[[ 14.7  20.9 -34.7  51.6  26.5 -18.5  52.5  18.8  20.0  81.0  25.1   3.5
  -40.8]
 [-18.9 -24.3 -26.0   0.6 -13.4 -21.8 -32.9 -11.0 -10.5  20.4 -20.5 -30.3
  -47.8]
 [  9.7 -18.4  10.0 -17.3   8.7  23.6 -48.1  -3.0  23.6  21.0   4.0 -13.4
  -33.6]
 [-12.2  11.8  15.3  -9.3   0.5  -8.0   6.6 -35.2 -38.6 -24.4   4.9   5.0
   30.0]
 [  9.7  41.3  13.8  46.0  37.6   9.0 -19.6   7.8   7.7  84.5  33.0   3.7
  -44.0]]
:
[[ 14.7  20.9 -34.7  51.6  26.5 -18.5  52.5  18.8  20.0  81.0  25.1   3.5
  -40.8]
 [-18.9 -24.3 -26.0   0.6 -13.4 -21.8 -32.9 -11.0 -10.5  20.4 -20.5 -30.3
  -47.8]
 [  9.7 -18.4  10.0 -17.3   8.7  23.6 -48.1  -3.0  23.6  21.0   4.0 -13.4
  -33.6]
 [  9.7  41.3  13.8  46.0  37.6   9.0 -19.6   7.8   7.7  84.5  33.0   3.7
  -44.0]
 [-12.2  11.8  15.3  -9.3   0.5  -8.0   6.6 -35.2 -38.6 -24.4   4.9   5.0
   30.0]]

[[-26.9 -20.3  22.4 -34.7 -22.9  56.0 -28.1 -17.3  26.2 -55.9 -16.3   2.9
   30.3]
 [-21.4 -42.1  39.5 -33.5 -37.2  75.9 -39.8 -34.3  38.8 -76.5 -52.9 -31.1
   41.1]
 [ 16.8  25.1 -23.3  27.5  22.9 -59.2  31.1  19.7 -31.3  61.6  23.5   7.5
  -31.5]
 [ 12.6  45.3 -10.1  23.9  23.9 -56.5  27.7  39.7 -25.1  50.0  51.8  23.3
  -35.6]]
:
[[ 16.8  25.1 -23.3  27.5  22.9 -59.2  31.1  19.7 -31.3  61.6  23.5   7.5
  -31.5]
 [ 12.6  45.3 -10.1  23.9  23.9 -56.5  27.7  39.7 -25.1  50.0  51.8  23.3
  -35.6]
 [-26.9 -20.3  22.4 -34.7 -22.9  56.0 -28.1 -17.3  26.2 -55.9 -16.3   2.9
   30.3]
 [-21.4 -42.1  39.5 -33.5 -37.2  75.9 -39.8 -34.3  38.8 -76.5 -52.9 -31.1
   41.1]]

[[  4.3  -0.3 -12.0   8.6  -0.5  -7.1   1.7 -10.3   1.1   2.3   0.0  14.9
   -0.8  -4.7  -4.3  -3.3]
 [ 10.2  16.4 -44.9  20.6  -2.4 -18.7  -8.6 -23.6 -10.2  -9.1   2.3  76.9
    9.6 -13.3  -0.3   0.2]]
:
[[ 10.2  16.4 -44.9  20.6  -2.4 -18.7  -8.6 -23.6 -10.2  -9.1   2.3  76.9
    9.6 -13.3  -0.3   0.2]
 [  4.3  -0.3 -12.0   8.6  -0.5  -7.1   1.7 -10.3   1.1   2.3   0.0  14.9
   -0.8  -4.7  -4.3  -3.3]]

[[ -1.3  -1.5  -4.3  -1.3  -2.3  -1.8  -0.2  -3.1   2.9]
 [ -1.1  -8.7 -24.1   0.4  15.7   2.9 -10.1  -9.2   8.3]
 [-21.7  11.9  83.5  18.7 -37.4 -58.4  44.9  50.5 -38.8]
 [  4.1   0.6  -9.4  -5.7  -2.1   9.9  -4.0  -9.1   6.8]
 [-21.4   9.9  79.4  20.5 -28.8 -56.6  42.2  50.9 -39.2]]
:
[[ -1.1  -8.7 -24.1   0.4  15.7   2.9 -10.1  -9.2   8.3]
 [  4.1   0.6  -9.4  -5.7  -2.1   9.9  -4.0  -9.1   6.8]
 [ -1.3  -1.5  -4.3  -1.3  -2.3  -1.8  -0.2  -3.1   2.9]
 [-21.4   9.9  79.4  20.5 -28.8 -56.6  42.2  50.9 -39.2]
 [-21.7  11.9  83.5  18.7 -37.4 -58.4  44.9  50.5 -38.8]]

[[ 26.6  -6.1  35.8  -3.1   9.0  11.3  44.6]
 [  1.6  36.3  55.1  -3.7  10.4  25.6  32.0]
 [-11.0  -4.8 -62.2  -3.4   2.9 -25.7 -32.0]
 [-19.9 -24.0 -43.4   9.4 -15.1 -24.1 -25.7]
 [  9.5  17.5  63.5  -6.7   8.7  33.0  31.9]]
:
[[-11.0  -4.8 -62.2  -3.4   2.9 -25.7 -32.0]
 [-19.9 -24.0 -43.4   9.4 -15.1 -24.1 -25.7]
 [ 26.6  -6.1  35.8  -3.1   9.0  11.3  44.6]
 [  1.6  36.3  55.1  -3.7  10.4  25.6  32.0]
 [  9.5  17.5  63.5  -6.7   8.7  33.0  31.9]]

[[-65.8 -64.8  65.9 -65.5  65.2 -64.4 -65.3  64.8  65.9  65.6 -64.1 -65.0]
 [ 84.3  82.8 -84.1  83.9 -83.7  83.0  83.5 -83.3 -84.1 -84.1  82.8  83.5]
 [ 46.9  47.4 -47.1  46.9 -47.4  47.5  46.5 -46.8 -47.1 -47.0  46.6  46.8]
 [-81.9 -80.6  81.8 -81.6  81.4 -80.7 -81.2  81.1  81.8  81.8 -80.6 -81.2]
 [-27.9 -27.5  27.6 -28.2  28.0 -27.4 -27.5  27.7  27.6  28.0 -27.7 -28.0]
 [ 84.8  83.4 -84.6  84.4 -84.2  83.5  84.0 -83.9 -84.7 -84.6  83.3  84.0]]
:
[[ 84.8  83.4 -84.6  84.4 -84.2  83.5  84.0 -83.9 -84.7 -84.6  83.3  84.0]
 [ 84.3  82.8 -84.1  83.9 -83.7  83.0  83.5 -83.3 -84.1 -84.1  82.8  83.5]
 [ 46.9  47.4 -47.1  46.9 -47.4  47.5  46.5 -46.8 -47.1 -47.0  46.6  46.8]
 [-27.9 -27.5  27.6 -28.2  28.0 -27.4 -27.5  27.7  27.6  28.0 -27.7 -28.0]
 [-65.8 -64.8  65.9 -65.5  65.2 -64.4 -65.3  64.8  65.9  65.6 -64.1 -65.0]
 [-81.9 -80.6  81.8 -81.6  81.4 -80.7 -81.2  81.1  81.8  81.8 -80.6 -81.2]]

[[  8.0 -26.5  78.0 -37.2 -12.4]
 [-80.5  61.7 -36.3  36.4  65.0]
 [ 26.0  17.4 -32.7  20.4 -28.9]
 [ 64.3   2.0  49.0 -42.8 -47.3]
 [ 56.6  36.8   3.5   4.8 -20.5]
 [-19.3 -30.0  21.2 -22.9  23.4]
 [  7.8  12.0  35.6 -16.1 -22.8]
 [ -7.2  -7.2  -0.2 -25.1  27.7]
 [-58.0  32.3 -20.6  60.7  18.5]
 [ 48.0 -34.0  60.0 -30.5 -14.8]
 [ -1.1   5.4  22.4   4.2 -25.6]]
:
[[-80.5  61.7 -36.3  36.4  65.0]
 [ 26.0  17.4 -32.7  20.4 -28.9]
 [-58.0  32.3 -20.6  60.7  18.5]
 [ -7.2  -7.2  -0.2 -25.1  27.7]
 [ 56.6  36.8   3.5   4.8 -20.5]
 [-19.3 -30.0  21.2 -22.9  23.4]
 [ -1.1   5.4  22.4   4.2 -25.6]
 [  7.8  12.0  35.6 -16.1 -22.8]
 [ 64.3   2.0  49.0 -42.8 -47.3]
 [ 48.0 -34.0  60.0 -30.5 -14.8]
 [  8.0 -26.5  78.0 -37.2 -12.4]]
